<61> [-24  35 -16   6   8 -25   4 -22  -4 -16   0  -1   5 -14  -5   3  -8   1
  14   9  -8   1]
<63> [  9   1   7  20   8  14 -12 -16 -51 -10   1  17   7  -1   6 -15  16   6
  27  10 -13  -1]
<66> [ 33  38   2  33  36  -1 -14 -28  21  -6  31  46  10 -18  54 -28 -17   2
  12  32  -3  29]
<61> [ -2 -23  21 -12  20  10 -14  13  17 -18   7  11 -10  20   3 -13  47 -10
 -16 -10   3   5]
<58> [-22  25  -8  -8  21 -21 -11 -20   8 -37  -6   7 -13  -3   8   1  23   1
  -1 -18   5  -4]
<61> [  0  11  10  -8  22  -7 -19 -11 -19 -21  -4  10 -13   1  15  -1  16   7
   7 -13   1 -22]
<66> [-35  15 -16 -17 -24   9  18  -1 -34 -39  -3  -6  19 -16   5  11  -2   8
   0  19 -15   9]
<63> [-46  29  17 -18  24 -46   0 -20  -8 -10  -2 -24  -9   5 -34  13  -8  -9
  25   9  -8 -32]
<63> [-33  23 -19 -26   6 -36 -10  16  19 -25 -19 -11  -5  -3  17  29  16   6
 -28 -19  -1 -18]
<58> [ 23 -18   3 -19   6  11  22  25 -37  25  17 -11  -9 -11 -43 -15  -7   9
  10 -11 -19 -51]
<58> [ -2 -20  52 -17   9  24 -20  14 -29 -14   8   8  10  22  31   0  13  -5
   3  35  -7  -1]
<58> [ 35  26   3  15  36 -19  -4 -14   6  26  22  15  -9 -15   4 -17 -30   5
  19   3  -4 -24]
<61> [  4  56 -56  50  36 -55  -5 -11  30  12   8  24  11 -28   0 -15  12   5
   4   0 -26   8]
<61> [ 47  33 -48  51  49 -32  -2   0  58  30  29  40  -3 -26   0 -41  16   2
  -7 -17 -15   9]
<63> [-26   9   2 -37   6 -13   9  17   5 -20   4 -13  -4  -4  -5  11   3   1
 -14  -1  -7 -21]
<66> [-10 -27  16 -24 -14  19 -15  28  -1 -20 -15  -3   2  19  29  17  27   0
 -29  -4   6   5]
<58> [ 24  -3 -40  40 -29  34   8  13 -14   0   3  29  36 -19  35 -13  10  13
 -12  21 -18  49]
<63> [ 28  -5   5  50  -1  -4  -7 -24   9  50  -2   1   3  10 -17 -10 -24  -9
  28   9   9  17]
<63> [ 35 -23  -5  -4 -21  55  29 -13  38  -8  26  18  -9 -12   4 -30 -18  -4
 -13 -11  28  44]
<63> [-20  12   4 -59  14 -12  34  28  23 -14  30 -17  -8 -17 -19   2 -20  -1
 -20   6 -11 -33]
<66> [-18  -7   7   9 -26  -9   0 -22  -8  18 -25 -28  -4  14 -27  21 -23  -7
  20  -4  17   1]
<63> [ 18  15 -17   9  16 -15  -8  22 -11  13   4  12   9 -14  19   0   2  13
  -7   3 -22 -22]
<58> [  4  -3  13  -8  17  23   2 -25 -41 -33  13  15 -14  -5 -14 -28  23   4
  24 -11  -3 -12]
<58> [ -5   4 -10   1  -9 -13 -15  57  15  12  -8   4  35   3  56  29   5   6
 -42  34 -24  10]
<66> [ 39 -15  15  63   8 -12 -68   1  11  44 -37  21   8  36  60  16  19  -1
  -3  -1  14  21]
<61> [-28 -14  42 -44   6  12   5  -3  18 -32  13 -10 -12  18  -4   1   6 -16
  -7  10  14   4]
<63> [ -3   3  15   8   3  28   7 -57 -21 -34  12  14 -11  -2 -14 -28   2  -6
  37   1  16  24]
<58> [-22 -11  -8 -17 -12   5  10   0 -10 -20 -10 -13  -8   2 -26   3  21   0
  -4 -21   2  -6]
<66> [  9 -13 -29  12 -25  20  -2  -3  21 -14 -18  10  -2  -1  17   1  20   4
 -23 -30  19  33]
<66> [ 12  -5 -15  52 -15 -15 -33  -5 -12  33 -40   1  10  16  14  18  10   4
   7 -10   4  12]
<66> [-28  -2 -33  11 -52  21  -8   1 -30 -39 -41   2  26  -1  40  29  23  13
 -18   1   2  42]
<61> [-15  14  -2  -3  15 -16  13  -1  47  -4  21   2   2  -2 -10 -10  -1 -14
  -8  14  -2  19]
<58> [  7 -31  72 -21   9  21 -13   9 -21  17  12  -9  -2  30   5   1 -16 -13
  16  33   4 -16]
<66> [ 20  -8 -19   1  12  10 -12  36   4 -12   4  26   6  -5  32 -11  46  11
 -32 -12 -16   1]
<61> [ 33 -16  -8  15 -16  38  -6 -23 -78  -7 -17  11 -11 -10  -4 -13   8  22
  29 -33   4 -22]
<61> [-57  35  -6 -10  -4 -25  17 -28  -1 -33   1 -16  11  -8 -17  12 -13  -9
  16  27  -7  15]
[-12 -45  28  -5 -27   7  -8  45 -22  37 -19 -29  17  33 -15  24   9  -9
  -8  20 -12  -9] : <63>
[  4   6  10  18  -7   3 -12 -28  12   2  -8   5   1   8  21   5 -20  -5
  10   9  21  26] : <66>
[-42 -27 -12 -16 -38  23  18 -21  -9 -41 -25 -21 -13  11 -45   4  35  -7
   0 -35  20  23] : <58>
[-27   4   3 -11 -31  16  11 -26  -3 -29 -10 -11   4   0   7  15 -21  -3
   4  10  19  28] : <66>
[  8  14 -19 -26   8  20  13   2   2 -46  19  23  -6 -27  27 -15  11  14
 -19 -14  -2   1] : <63>
[-12   3 -30  -9 -11 -17  12  23   9   5 -10 -14   0  -9 -16  13   7   6
 -19 -19  -8 -14] : <58>
[-20   9 -27  20 -18   8  30 -26  -8 -12   7  -2  12 -14 -38 -16   1  -5
  19   9  -8  32] : <61>
[ 20  -4  -3  10   2  15  18 -33 -14   8  11   1 -18 -10 -42 -26 -13   0
  30 -21  10  -7] : <58>
[-29  -5  21 -18  18 -24 -20  30  39  -9  -3  -4   4  25  18  15  33 -14
 -30  13  -5   5] : <61>
[  5  14  -7   4  11  -6   3 -11   6  -2   8   7  -4 -10  -2  -9  -6   1
   6  -2   0  -2] : <61>
[  8 -25  20  -9   8 -17   4   6  17  45  -3 -29 -27  19 -59   0  -9 -12
   9 -28  13 -37] : <66>
[ 43  26 -44  63  27 -16 -25   7  -5  20   2  44  18 -19  36 -21  28  16
   0   0 -28  10] : <66>
[-17  18 -11  13  -9 -29 -21  18  50   7 -19  -1  21   9  52  34  -7  -4
 -32  22   4  32] : <58>
[ 11  26 -12 -11  26 -11   9  11  -9  -6  23  13   1 -25   7 -12  -7  12
  -1   5 -21 -27] : <63>
[ 26  -3  52   1  22  -8 -20  11  12  43  16   0   5  18  28   6 -42  -9
   9  41   2 -14] : <58>
[ 14   7  -6  23  14 -15 -14   6  -9  20  -2   8   6   0   5  -3   7   4
   7   4 -13  -9] : <66>
[ 22 -34  35 -25  15  25  -4  18  33   1  19   7 -18  18   6 -16  14 -11
 -20 -10  16  -1] : <61>
[ 16   5 -21  50 -15  -3 -25 -20   3  13 -28  14  10   5  29   8   3   4
   4  -6  12  33] : <66>
[  9 -12  12   0  20 -16 -17  32 -12  26  -2  -3   0  12  -6   2  20   1
  -4  -1 -19 -33] : <66>
[ -3  -4  37 -32  17   2  11  -4  17   0  24 -10 -15   6 -15  -7 -22 -12
   6   9  10 -16] : <66>

<35> [-24   6  31 -36   0  -8  -9   7 -17  35  19  13  14  19  26  23   1 -19
  -3  -4  37   5]
<37> [  0 -28  -8  -4  18  -6 -22  12  -4  27 -37   4  14 -46  -6  10   1   0
  11  -3 -18  13]
<37> [-25 -14 -62 -55  15 -10 -18   2 -32  34 -23  21  38  -2  30  -3 -21 -19
  24   1 -48  44]
<38> [-26 -49  35 -14  -6   6   4   2 -31 -18  20  -4  -2 -17 -26  47  -6 -16
  26  14  24   2]
<38> [-50 -19  35 -18   4   4   1   2 -26  -7  11   1   2   2  10  34   2   4
  12 -11  52  32]
<39> [  5  27  22  -6  14 -10 -13   4  21  54 -19  19  -1   6  37 -16  10  -1
 -33 -14  24 -19]
<38> [ -4   9   0 -12  -7 -13  26 -15  -8 -41 -15  26  -3  -1  33  23 -19  -6
 -29 -14  15 -32]
<35> [ 35  -5  27  10   1  -6 -20  15  18  45  -2  -2   1 -22 -20   2  12 -15
  -7  12  -5 -34]
<37> [ 20  -1  -1  16  -3  12  -5   1  11  18  25 -14 -11  17 -28 -29   9  -4
  17  20 -22  -2]
<34> [  8 -43  -2  17  -1  13  29 -23  -7 -43  -3  10 -33 -12 -25  -5 -15  -9
  11  18 -23 -35]
<39> [-17 -23  11 -28  23   9  30 -39 -16  29   7  61 -39  46  45 -39 -19 -36
  -3   9  -5 -40]
<34> [-19 -41  39   9 -10   3   5   4  -6 -37 -16 -14 -11 -44 -28  48  -3   9
  -5   7  40 -18]
<38> [  5  27   0   0 -27   1  -4   6  21  -3   8 -26  -1  19  -8  -3  -1   7
 -27  19  18 -21]
<35> [-24 -12  -1 -11   1   0 -20  14  -3  14 -19 -16  14 -21  -5  15   2  12
   3   2  15  25]
<37> [-15  31 -23  -2   1   4  10 -10   0 -13  11   1   0  38  25 -25   0  14
  -2 -14   2  29]
<35> [ 30  -5 -19  10  19 -13   0   0  -1   1 -28  24  10 -35   8   1  -2  -7
   4 -19 -40  -7]
<37> [ 16  48  12  -3  29 -32 -15  19  -9  26  -3  33  45 -18  53  26  21   0
  -1 -70   8  42]
<35> [ 15 -17  -1  29  24   5   9  -8   0  -9  -9  14 -13 -20  -8 -16   8   6
  20 -17 -25   8]
<39> [ 25  28  59   8  15 -11   5   2   0  32  40  32  -3  20  26   6  22 -22
  -3 -31  27 -16]
<39> [ 15   0   8  -5 -18  -1  16 -14  14  -7  -6  10 -22  10   3  -4 -16 -16
 -34  24   4 -68]
<35> [  7  43 -33  31 -17   4  19  -8  20 -63   2 -24  -6  20  -1 -19   2  36
 -16 -14  -2  14]
<34> [-16  54  -1  -6   3  -1 -24  15  16  44  14 -17  18  38  27 -24  22  21
  -9 -18  28  47]
<38> [ -4  10   1 -13 -30   0 -25  24   9  12  11 -43  20   0 -28  20   2   4
  -7  27  17   4]
<39> [-21  16  -8   1  16  -5 -25  17   6  23 -26 -12  21 -16  15  -1  15  29
   0 -25  15  53]
<39> [  7  23  34   4  21  -9  -7  14 -23  21  53  15  25  14  13  18  28 -10
  38 -43  11  54]
<35> [-46 -16   4 -12  11  14  23 -21 -29 -25  23  14 -15  33  18  -6  -5   2
  24 -10  18  35]
<37> [-12  13 -66  -6   0   6 -14   2   9   4 -26 -21  13   8   2 -36  -6  24
   4   7 -35  40]
<37> [ 14  29  15  32 -24 -16  -2  16  36 -51 -46 -31   5 -50  -8  40   5  39
 -58 -16  45 -31]
<34> [  9  -5  14 -24  10 -19  -8   9 -22  23   5  28  26 -18  18  35  -2 -28
  10 -16  -5   0]
<34> [-36   9  -1 -22   2   1  -6  -1  -2  15 -11   1   3  17  27  -3  -3   9
 -13  -4  29  17]
<34> [  3 -51   1   6  10   7  26 -22 -16 -29 -13  26 -26 -22 -12   3 -17 -17
  13  10 -24 -32]
<39> [ 30  19 -23 -18  -7 -12 -28  27 -17  32  46 -13  49   8 -18  13   9 -25
  41   2 -44  40]
<37> [-50 -18  -6  -1  13  21  23 -27 -10 -25  -7   9 -32  28  18 -28  -8  19
   5  -2  20  21]
<34> [-13   0  22 -17  10  -3   5  -4 -20  13  24  22   4  18  21  11   2 -17
  11 -13  16  10]
<35> [-29  27 -14  11  20   0  28 -17 -20 -53   9  19   2  22  42  -4   5  26
  13 -54  13  60]
<38> [-12   5 -54 -19   7 -13 -26  16  -2   9 -50  -9  38 -35  14   7  -7  18
  -2 -11 -25  40]
<34> [-16 -10   3 -22   6  -5   3  -5 -15   7  -6  19   4   0  20  11  -9 -11
  -1  -4   7  -1]
<34> [ 15  42 -21  16   1   2 -19  12  27  26   1 -22   9  18   1 -36  17  22
  -6  -6 -10  25]
<38> [  1  28  -6 -21   0 -21 -12  14  -7  10  -5   8  35  -8  28  27   1  -4
 -10 -23   7  16]
<38> [ 31  53 -35 -11  16 -30 -17  14   6  29 -21  24  44  -9  48  -2   5  -2
 -14 -42 -31  20]
<39> [ 10   2  12  -6  -2  -1  11  -9  -2   5  14  16  -9  16   8  -2  -5 -18
  -6   5   1 -28]
<39> [ 21  -3  42  16  10   1  17  -7 -12  -2  45  22 -12  13  -4   6  13 -21
  22 -14   3 -10]
<37> [ 14 -70  27 -11 -10  16  -2  -3 -13  27  24  -1 -24  -9 -56   6 -12 -44
  28  61 -24 -53]
<35> [ 12  -3  -7  36   7  12  15 -11   9 -29   3  -4 -21   0 -16 -25   7  16
  11  -6 -16   5]
<38> [-27 -57 -23  13  19  25 -17   1  -5  14 -23 -24 -13 -26 -42 -28   4  19
  43  22 -29  45]
[-42  16 -71 -38 -10   4  -7 -12  17  10 -61  -9   0  23  38 -41 -29  23
 -42  23  -6   2] : <34>
[-29 -43  -3   6   5  19  34 -28 -24 -54   6  11 -31   7  -9  -4 -15   1
  23   6  -3   4] : <39>
[ 19  -7 -58  15 -14   6 -33  19  32  11 -45 -50  12 -36 -47 -24  -2  26
  -4  34 -46   6] : <37>
[-14   2  -3  14  -5   5   6  -4  13 -28 -24 -14 -12  -9  -2  -2  -1  26
 -19  -2  19  -2] : <37>
[-16 -26 -31 -27  -9   1  -1  -4 -13  -6 -19  -2   5  -8  -5   6 -23 -10
   2  25 -19  -7] : <35>
[ -6  -4 -41 -25 -13  -9  -4   2  -5 -12 -28  -4  19 -14   5  12 -21  -2
 -11  12 -20  -4] : <35>
[ -9 -34 -53 -23 -40  20  21 -24  -3 -41   1 -21 -24  27 -35 -20 -42 -16
  -5  72 -38 -48] : <35>
[-28 -36  -1  -5  37  14  -1 -12 -20  31  -3  24 -14   5  10 -29   4  -3
  37  -7 -15  38] : <37>
[-13 -42 -12 -11  13  12  24 -26 -27 -15   7  29 -21  11   1 -14 -18 -21
  27  11 -29  -6] : <35>
[  0   3   8 -10  -6   7  27 -19 -20 -17  51  18 -13  48   7  -7  -7 -25
  16   6  -4  -9] : <34>
[ 22  13 -53   6  19   7   7 -19  10  23  -7  21 -12  30  17 -69  -4  -4
   8   2 -63   3] : <34>
[-22 -29 -16  22  -2  13   8   0 -13 -59  -4 -28  -3 -25 -35  14   0  27
  30  -2  -5  42] : <39>
[ -8 -21 -13  -5   3   5   3  -5  -8  -6 -10   2  -4  -7  -6  -3  -8  -2
   9   9 -14   2] : <35>
[-15  19 -27 -35   5  -8 -20   7  -5  43  -9   7  25  17  31 -10  -5  -5
  -4  -2  -7  24] : <39>
[  3 -19 -19 -20   2   6   6 -12 -14  15  12  17  -6  20   0 -19 -14 -26
  17  21 -34 -11] : <39>
[  9  -3  39  15  18   4  26 -19  -9  -3  31  35 -26  21  15  -9   8 -16
  10 -18  10 -16] : <38>
[ 47  73 -37  32 -24 -16 -24  29  46 -11 -16 -46  33 -13 -12  -6  17  36
 -34 -13 -13   9] : <37>
[ -9  22 -14   0   8  -5   0   0   1  -6 -10   4  10   4  24  -4   3  15
  -6 -23   5  25] : <37>
[ 11  -7 -19  25  15  10   2  -8  16   4 -19   0 -18  -5  -8 -39   5  14
   4   1 -27   2] : <34>
[15  8 -7  7 -4 -4 -4  4 10 -1 -8 -4  4 -9 -4 -1  1  2 -8  0 -9 -9] : <35>
[  8   2   7   9 -11  11   8  -6   6  -5  27 -10 -16  25 -17 -16   1  -5
   4  18  -1 -15] : <37>
[ 12  21  12  15  -1  -7  -1   6  11  -7   0  -4   4  -6   4   7  10  10
 -12 -16  13  -2] : <37>
[ 24  -3 -33  -4 -31  -2  -8   9  12 -14  -9 -29   9 -13 -35   6 -15  -5
 -10  37 -30 -30] : <39>

(34) [ 26 -25 -32   4  15  34  10   1  -2 -12  -4  -4  -3  33  -2  -3  -5 -29
 -49  -4 -36  -8]
(27) [-20  21   4  -4  23  -9  11   0 -18  -5   0 -15  23   3  -1  -8 -22   8
 -13 -14 -30   6]
(25) [ 14  29  13  -1  27  10  37  10  -6   1 -26 -17  -7  14  -6 -24 -13  17
 -28 -11 -42 -12]
(27) [-22  17   9 -23  51 -33   6   5  -9 -10   7  -3  16  19  -8 -11  19   4
   6   5 -35  23]
(24) [ -9   3  12  -2 -24  -7   9   2   5  21  -5  31 -31  17  -8   2  12 -11
   3  22  10  13]
(23) [ -7  17   2  -5  -3   6  -2 -11 -15  -9  15  -2  11   3  11  -2 -15  12
 -14 -15  -9   7]
(24) [ 17  33 -15 -12   6 -13   6  -8 -34 -19  13 -10   3 -14  18 -15  65  27
  31  15   7  29]
(24) [-22  -1 -18 -20  26 -39  -4  -8  -7 -29  18  12  16  23  -5   9  -8 -18
  17  -9 -20  54]
(26) [-10 -26 -29   2   4  19   2   2  -4   9   5  16   3  24 -12   2   8 -40
 -38  19 -10  -1]
(26) [  0   0  -1 -10  42  -9   2   8   4 -12  -2 -15  18   2  -6  -9   6   4
  -1  -5 -20  -4]
(34) [ 19   1  12  -8  27 -31  12  11   6  -7 -19  -8 -21  15  -5  -4  26   3
  33   8 -25  17]
(26) [ 20 -20 -18 -19 -12  46 -30 -18  23 -26  43  31  -1  20  12   6  -6  -1
 -46 -18  24  -7]
(26) [  4  16   3   0   8 -12  29  11   4   7 -26   5 -17   4 -16 -13   7   0
   7   9  -5   8]
(34) [-27 -33  -4   5   9 -25 -11  -5  -9  -6   4  -5  10  39  -1  28 -53 -44
  -7 -17 -55  27]
(27) [-18   5  10   7  15  -7   4   5 -11   9  -8 -21  19  -6  -2  -2 -19   1
  -4  -6 -23 -10]
(34) [ -1  26  29   1  -8   3  28  14  40  16 -32  20 -23 -14 -26 -16 -35  22
  -3 -10  31 -20]
(26) [ 32   6 -25 -38  59  20  14   5  42 -47   8  25   1  26 -21 -27   9  11
 -38 -20   0   4]
(25) [-15 -14 -28  -9  20 -12 -16   0   4 -15  17   5  29 -13  -8   3  17 -13
  12   6  23  12]
(27) [10 -5  2 -2 -2  5 -7 -1  4 -1  5  2 -6  2  5  1 14  3  1  4  5 -4]
(27) [ 18  35 -17   1   6   1  36  -1 -27 -13 -16 -12  -5   2   3 -20   7  13
  -4  -5 -21  19]
(25) [  4  -5 -13   8   4  15 -13   1   4  -7   4 -20  29 -38   3  -2  -2  11
   3  -9  27 -26]
(23) [-44   4   9 -27  36 -15  -8   6  15   5  21  28  21  15 -21  -8  11  -6
 -16  13   4   6]
(34) [ 24   2 -18   5 -21  27  13   0  26 -10 -12  16 -13 -12 -10  -6 -25   4
 -14 -17  36 -10]
(24) [ 29 -18  31   1  11   8 -30  12  36   8  -4 -21  -3 -38   6  -1  38  32
  32   7  38 -52]
(34) [-27 -27   3   5  33   8  -6   4  -7   7   2 -20  28  31  -5   8 -45 -31
 -48 -13 -62 -19]
(25) [ -4 -15  15 -14  12  -2 -26   9  42   6  11  18   3 -22 -12   0  30  11
  19  15  53 -24]
(26) [ 34  -7  -9  -4  -5  34   5   5  24   1  -4  18 -23   3  -6 -12  28   4
 -21  11  25 -22]
(23) [-23   8   5  -5   3   3  -6  -3 -16  11  16   3  14   2   4  -4  14   2
 -15  12  -3  -4]
(23) [ 38 -25   9  17 -14   8 -10   6  15   7 -18 -19 -22 -13   9   9  13   3
  23   3   8 -25]
(23) [  4  20 -10  10   5 -21  37   3 -40   2 -26 -20 -11  17   2  -8   5  -9
  10   6 -50  31]
(23) [  9   0   0 -14  11 -11 -12   3  18  -8   8  10  -2 -16  -3  -5  43  14
  29  14  35   2]
(25) [ 22 -17  13   3   6 -29   6  22  50   6 -37   9 -31 -19 -26   2  17  -1
  56  14  38  -6]
(27) [ -1  -7  34 -19  -9   2 -30   3  60   5  16  37 -13 -18 -10   4   8  25
  16   2  68 -24]
(34) [  7  14 -23  -5  -7  20   8  -3  13 -14   4  17   7 -18  -8 -12  -5  11
 -13  -9  39  -2]
(25) [-11 -24  44   4 -25 -12 -25   8  32  36  -3  20 -27  -4  -5  17  10  -3
  26  23  31 -21]
(26) [  3  21 -36  20 -39 -23  32  -6 -19 -12 -27   2  -8 -26  -6   4 -29  -9
  39 -10  24  45]
(27) [  0  -4  20  -7  13 -22  20  14  40   2 -28  22 -30  24 -28   0 -33 -11
   6  -8  -9   9]
(25) [  8 -13 -18  15  16  -4  -6  -3 -29 -14  -2 -46  27  -8  17   8  -8  -7
   8 -13 -37  -1]
(25) [  3   4  -7  -4 -24  16  -7  -2  26  -1   8  27  -4 -26  -7  -3   4  12
   4   1  64  -9]
(27) [-12  21  -1  -4  19   3   8  -7 -27 -12   8 -19  25   9   9  -8 -23  10
 -25 -20 -39   6]
(24) [-13  -7 -31  16   0  10  17  -4 -37   2  -5 -14  15  21   1   3 -27 -35
 -35  -3 -46  12]
(27) [-24 -17 -14  20 -39  16 -27  -8  -7  16  16  -3  27 -39   7  17 -15  -9
   2   3  46 -20]
(23) [ 15  38  -5 -22  11 -20   3 -17   4 -57  14  -3  12  -9  12  -3 -38  40
  24 -53   4  40]
(34) [ 23  37  31 -11  16  -5  56  26  39  19 -51  28 -55  16 -36 -35  14  21
  -3  15   3  -7]
(25) [ 30   8 -31 -20   3   5  -2 -28 -41 -49  36   1  -6  49  34   4  16  -2
 -16 -18 -51  56]
(34) [ -8 -12  33   8  12 -21 -13   6  -2  14  -9 -28   3  -1   7  11  -8   3
  21  -1 -29 -14]
(23) [ 10 -20   1 -20  12  13  -8   8  43   2   8  40 -21  21 -19  -5  28 -10
 -17  18  25 -10]
(23) [ 15   8   9   9 -21  28   0 -14 -21  -6   7 -16  -5  16  25   4 -39  10
 -34 -28 -35  -8]
(27) [-27  38  21  -8  32 -12  18   4  -7  -4  -6 -17  27  -5  -7 -16 -39  25
 -14 -25 -27  -4]
(26) [-37  10  19  -4  -4 -24 -16   3   3  18  10   7  18 -31  -5   3  15  12
  32  16  38  -2]
(25) [-37 -12  12 -10  25 -26  -7  11   9  18   3  14   9  14 -19   3  13 -21
   4  23  -7   4]
(24) [ -7 -28  -8  12   6  10  -6   8  10  12  -9  -7  10  -2 -10   6 -14 -23
 -14   3  -3 -23]
(24) [-26 -18 -29  16  18   3  12   5 -12   0 -13 -18  33   5 -15   5 -51 -37
 -30 -14 -33  -3]
(23) [ 34   9  35 -33  42 -22 -19   1  28 -32  14  -6 -13   9  12  -6  36  44
  35 -13  -8   6]
(34) [  2  -3  34  20 -41  -7 -30  -5  11  12  -1 -22   3 -53  19  19 -21  31
  49 -14  45 -27]
(26) [ 33 -45 -52  14  12  37 -37 -10 -10 -34  23 -43  45 -27  24  12   7 -11
 -11 -18   5 -27]
(24) [-28  -9   6  -7 -20 -14   7  -1  15  14   0  48 -26  37 -20  12 -25 -33
 -11  10   0  29]
(26) [ 18  10  22  37 -53  -4  30   5 -27  38 -44 -17 -47  -1  10   6  -6  -4
  22  15 -20  -2]
(24) [ 12  19 -15 -17  13  -6  -6 -16 -22 -37  26  -8  14   6  21  -3  11  19
   6 -19 -15  31]
(24) [ -6  25 -32  -4  -9  23  17  -4  -3  -8   6  19  15 -22 -10 -18   1   8
 -22  -1  41   2]
[  1   0 -43   2  -4  12   9 -14 -49 -14  17  -4  10  26  15   0  16 -25
 -27   7 -37  32] : (24)
[ 16  -7  -2  19 -26   5 -16 -11 -18  -6   3 -30   7 -23  25  15 -13   9
  20 -15   2  -7] : (26)
[ 30 -23 -11  12  -9  10  20  10  17   7 -30   9 -37  22 -13   2  -3 -26
  -7   7 -11  -3] : (23)
[ 10   1   5  12  10  -6  17  18  22   9 -35 -13  -3 -26 -18  -9  -7   6
  19   0  16 -22] : (25)
[  1 -17  -6   7 -26  15 -21 -20 -18 -11  24  -5   5  19  24  22 -35 -13
 -21 -22 -23   8] : (26)
[ 33  -1 -45 -15   6  30   8   2  36 -28   4  32  -4 -14 -18 -18  25   3
 -14   1  61  -2] : (26)
[-27  17   3  -6 -16   3   2  -7 -31  22  20  20  -2  13   6  -6  37  -4
 -16  31  -1  12] : (34)
[-25   0 -23   1  26 -18  10   6  -3  -9  -8  -8  32 -10 -18  -2 -23 -16
   2  -8  -5  12] : (24)
[-45   1  -9  -1 -21  -5  -2 -11  -6   4  16  28  13  14  -8  13 -49 -24
 -22  -9   3  23] : (34)
[-46  10  41 -10   5 -23 -11   9   8  37   8  18   3  -7 -12  -2  24   8
  14  30  20 -11] : (26)
[-33  17 -12   3  13 -37  28   1 -28  -1 -15  -4  11  16 -13   0 -28 -22
   7  -3 -40  42] : (24)
[ 30 -17 -13   3 -31  24  -3  -9  13 -10   4  20 -29  18   7  10 -10 -11
 -15  -8  10   5] : (27)
[ -6 -13  28  -7 -10  17 -31 -10   3   8  29   6  -2  19  18  12  -4   6
 -24  -4 -10 -18] : (26)
[-31  39 -41  -3 -28  34  23 -20 -35  -8  24  27  25   0   0 -14 -34  -3
 -60 -13  15  21] : (25)
[  4  -6  -4  -5  13 -21  -3   9  18  -3  -8   4  -1 -18 -12  -1  28   1
  37  14  28   5] : (23)
[-57 -15  20   2   0 -26  -9   4 -14  36   6  13   6  26 -10  15  -6 -35
  -6  26 -27   9] : (25)
[-10 -19  27  22 -59  -3  -7  -8 -20  38  -3  10 -40  30  17  27 -14 -26
   1  17 -24   8] : (34)
[-20  17  35   8 -14 -25  24  17  17  38 -35  15 -27 -10 -24  -5  -7   4
  25  19  17  -5] : (24)
[ 36   3  -7  22 -36  14  40   6  21   3 -47  11 -47   6 -14  -2 -46  -9
  -5 -16   5   1] : (27)
[ -6  18 -21  21 -14   0  35   4 -52  25 -22 -13  -6   0   1 -12  32 -17
  -4  33 -24  12] : (24)
[-11  28  20   7 -33 -19  41   7  -3  30 -32  29 -47  17 -16  -6  -9  -6
  10  18  -1  25] : (26)
[ -1  15   9   3 -26  17  -2  -4 -16  22  10   7  -9 -11  11  -7  37  15
  -5  23  22 -13] : (34)
[ 10  24 -24 -10   8 -14  19  -1  13 -31  -8  12   3 -17 -13 -11 -10  13
  21 -18  29  28] : (26)
[ 24 -39  17  25 -24  -1 -14   0   8   8 -19 -24 -24  11  14  28 -36 -18
  15 -14 -28 -14] : (34)
[-44  17   4 -15  28 -19  14   5  10   0   0  18  20  11 -25  -8 -36  -7
 -18  -9  -9  14] : (34)
